Below are the code and all the weights of a small trained network. Each question names an input and a target symbol and asks about switching units off, where a switched-off unit gives its printed mean instead of its output.

import numpy as np


def w(rows, s, z=0):
    codes = np.array(rows[::2]) - 128.0
    scale = np.full(codes.shape[1], s)
    scale[-1] = z or s
    return codes * scale


def f(y):
    return np.maximum(y, 0)


def softmax(a):
    e = np.exp(a - a.max(-1, keepdims=True))
    return e / e.sum(-1, keepdims=True)


def log_softmax(a):
    a = a - a.max(-1, keepdims=True)
    return a - np.log(np.exp(a).sum(-1, keepdims=True))


def net(x, mask):
    ids = ['αβγδεζηλξπσφψω'.index(c) for c in x.split()]
    T = len(ids)
    res = E[ids] + P[:T]
    u = 0
    for l in range(3):
        q, k, v = (res @ M[l].T for M in (Q, K, V))
        z = softmax(np.where(np.tri(T) > 0, q @ k.T / 4**0.5, -1e9)) @ v
        res = res + np.where(mask[u], z, O[l][:, -1]) @ O[l][:, :-1]
        u += 1
        y = f(res @ A[l][:, :-1].T + A[l][:, -1])
        res = res + np.where(mask[u : u + 4], y, B[l][:, -1]) @ B[l][:, :-1]
        u += 4
    return log_softmax(res[-1] @ U[:, :-1].T + U[:, -1])


Q, K, V, O, A, B = {}, {}, {}, {}, {}, {}
E = w([
[124,163,97],'α',
[155,151,122],'β',
[73,103,196],'γ',
[72,45,186],'δ',
[182,177,109],'ε',
[251,133,23],'ζ',
[55,114,92],'η',
[159,106,219],'λ',
[90,179,193],'ξ',
[141,43,83],'π',
[81,143,116],'σ',
[40,163,139],'φ',
[104,217,81],'ψ',
[105,182,165],'ω',
],0.013)
P = w([
[87,77,170],'0',
[224,191,66],'1',
[174,133,132],'2',
[157,113,154],'3',
[142,100,176],'4',
[254,209,26],'5',
[167,129,148],'6',
[142,101,167],'7',
],0.004)
Q[0] = w([
[168,108,82],'L0H1',
[152,114,96],'L0H1',
[254,111,42],'L0H1',
[83,149,179],'L0H1',
],0.0088)
K[0] = w([
[121,102,101],'L0H1',
[121,107,111],'L0H1',
[186,117,7],'L0H1',
[138,157,153],'L0H1',
],0.013)
V[0] = w([
[143,156,152],'L0H1',
[113,254,144],'L0H1',
[234,206,247],'L0H1',
[238,219,254],'L0H1',
],0.0055)
O[0] = w([
[138,160,125,145],'L0H1',
[130,238,198,255],'L0H1',
[207,188,5,121],'L0H1',
[209,199,4,130],'L0H1',
],0.0048,0.00061)
A[0] = w([
[159,149,2,124],'L0N1',
[240,19,190,118],'L0N2',
[52,191,224,221],'L0N3',
[120,183,228,253],'L0N4',
],0.0075,0.0029)
B[0] = w([
[76,79,115,171],'L0N1',
[212,108,125,173],'L0N2',
[129,177,44,254],'L0N3',
[123,97,2,242],'L0N4',
],0.013,0.0049)
Q[1] = w([
[206,143,254],'L1H1',
[76,155,67],'L1H1',
[167,152,162],'L1H1',
[138,43,27],'L1H1',
],0.0093)
K[1] = w([
[158,216,206],'L1H1',
[105,109,71],'L1H1',
[150,178,142],'L1H1',
[160,9,110],'L1H1',
],0.011)
V[1] = w([
[209,254,138],'L1H1',
[174,57,169],'L1H1',
[120,146,176],'L1H1',
[157,145,155],'L1H1',
],0.0082)
O[1] = w([
[137,2,79,2],'L1H1',
[201,131,187,114],'L1H1',
[73,129,132,36],'L1H1',
[133,99,133,67],'L1H1',
],0.0099,0.0067)
A[1] = w([
[165,188,155,206],'L1N1',
[166,175,23,4],'L1N2',
[53,29,1,124],'L1N3',
[140,80,185,71],'L1N4',
],0.0068,0.0018)
B[1] = w([
[112,56,124,188],'L1N1',
[255,205,220,255],'L1N2',
[147,231,233,214],'L1N3',
[100,14,148,135],'L1N4',
],0.0077,0.0092)
Q[2] = w([
[125,70,101],'L2H1',
[114,240,173],'L2H1',
[178,167,178],'L2H1',
[235,249,254],'L2H1',
],0.0076)
K[2] = w([
[160,118,79],'L2H1',
[78,129,196],'L2H1',
[79,191,181],'L2H1',
[16,254,247],'L2H1',
],0.0092)
V[2] = w([
[129,125,135],'L2H1',
[69,178,254],'L2H1',
[130,115,57],'L2H1',
[209,100,186],'L2H1',
],0.0069)
O[2] = w([
[129,145,137,124],'L2H1',
[37,74,184,251],'L2H1',
[177,138,68,83],'L2H1',
[103,188,254,103],'L2H1',
],0.0068,0.011)
A[2] = w([
[227,245,68,85],'L2N1',
[62,200,125,252],'L2N2',
[152,254,97,62],'L2N3',
[184,145,71,55],'L2N4',
],0.0085,0.0033)
B[2] = w([
[87,189,107,254],'L2N1',
[188,2,22,239],'L2N2',
[65,96,188,254],'L2N3',
[154,159,56,148],'L2N4',
],0.0096,0.013)
U = w([
[195,171,108,141],'α',
[167,193,221,55],'β',
[143,165,119,248],'γ',
[110,205,160,15],'δ',
[127,154,193,167],'ε',
[172,188,160,232],'ζ',
[150,102,15,243],'η',
[240,202,111,215],'λ',
[125,254,140,20],'ξ',
[171,81,226,55],'π',
[59,56,114,82],'σ',
[124,166,119,246],'φ',
[111,167,137,1],'ψ',
[91,207,134,79],'ω',
],0.0075,0.0035)

Each question gives the input, a string of symbols that net reads in full, and the target symbol t.
The units are the heads (4 rows each of Q, K, V and O) and the neurons (one row each of A and B). Each row of codes is followed by its name. A weight is (code - 128) times the scale printed after its matrix; where a second scale follows, it is the last column's (O, A, B and U).
mask holds one flag per unit, layer by layer, with each layer's heads first. A switched-off unit (its flag False) gives its mean, the last column of its rows in O or B, instead of its output. The means were averaged over made-up inputs and are rounded, as every weight is.
A unit's drop is (log p(t) with every unit on - log p(t) with that unit switched off) / (log p(t) with every unit on - log p(t) with every unit switched off).
most important unit: the unit with the biggest drop
top k neurons: the k neurons with the biggest drops, biggest first
top k neurons in layer l: the k neurons of layer l with the biggest drops, biggest first
drop when u is switched off: that unit's drop, to one decimal
input η ω α β ψ, target η: top neuron	[L2N2]
input η η σ λ, target λ: top 3 neurons	[L0N2, L2N2, L0N4]
input σ ω δ λ, target λ: top 2 neurons	[L2N3, L0N2]
input λ π γ π ξ ζ ξ, target ξ: top 4 neurons	[L2N1, L0N4, L1N2, L1N3]
input φ η η σ, target σ: top 2 neurons	[L1N3, L2N2]
input φ η η, target σ: top 2 neurons	[L1N3, L2N2]
input η ζ ξ λ η λ, target η: top 2 neurons in layer 1	[L1N3, L1N2]
input η α ω π ω σ, target η: top 2 neurons	[L0N4, L1N3]
input γ σ α η α ξ, target ξ: top 2 neurons	[L1N2, L2N1]
input η ω η, target η: top 2 neurons	[L2N2, L1N3]
input δ η ω η φ ω π, target π: top 3 neurons in layer 0	[L0N2, L0N3, L0N4]
input η η ω ψ α γ φ, target η: top 3 neurons	[L2N2, L0N2, L1N3]
input η λ ξ ω η φ η, target η: top 2 neurons in layer 0	[L0N4, L0N2]
input η ω η λ η σ, target η: top neuron	[L1N3]
input φ α ψ η α η, target σ: top 3 neurons in layer 2	[L2N2, L2N1, L2N4]
input η δ η γ, target η: top 2 neurons	[L1N3, L2N3]
input η λ η φ, target η: top 3 neurons	[L2N2, L1N3, L0N2]
input η ξ η α, target η: top 2 neurons in layer 0	[L0N2, L0N3]
input η η η α α, target η: drop when L0N2 is switched off	0.2
input π η ξ ξ π, target π: drop when L0H1 is switched off	0.5
input η ξ λ ψ α γ λ γ, target η: most important unit	L0H1
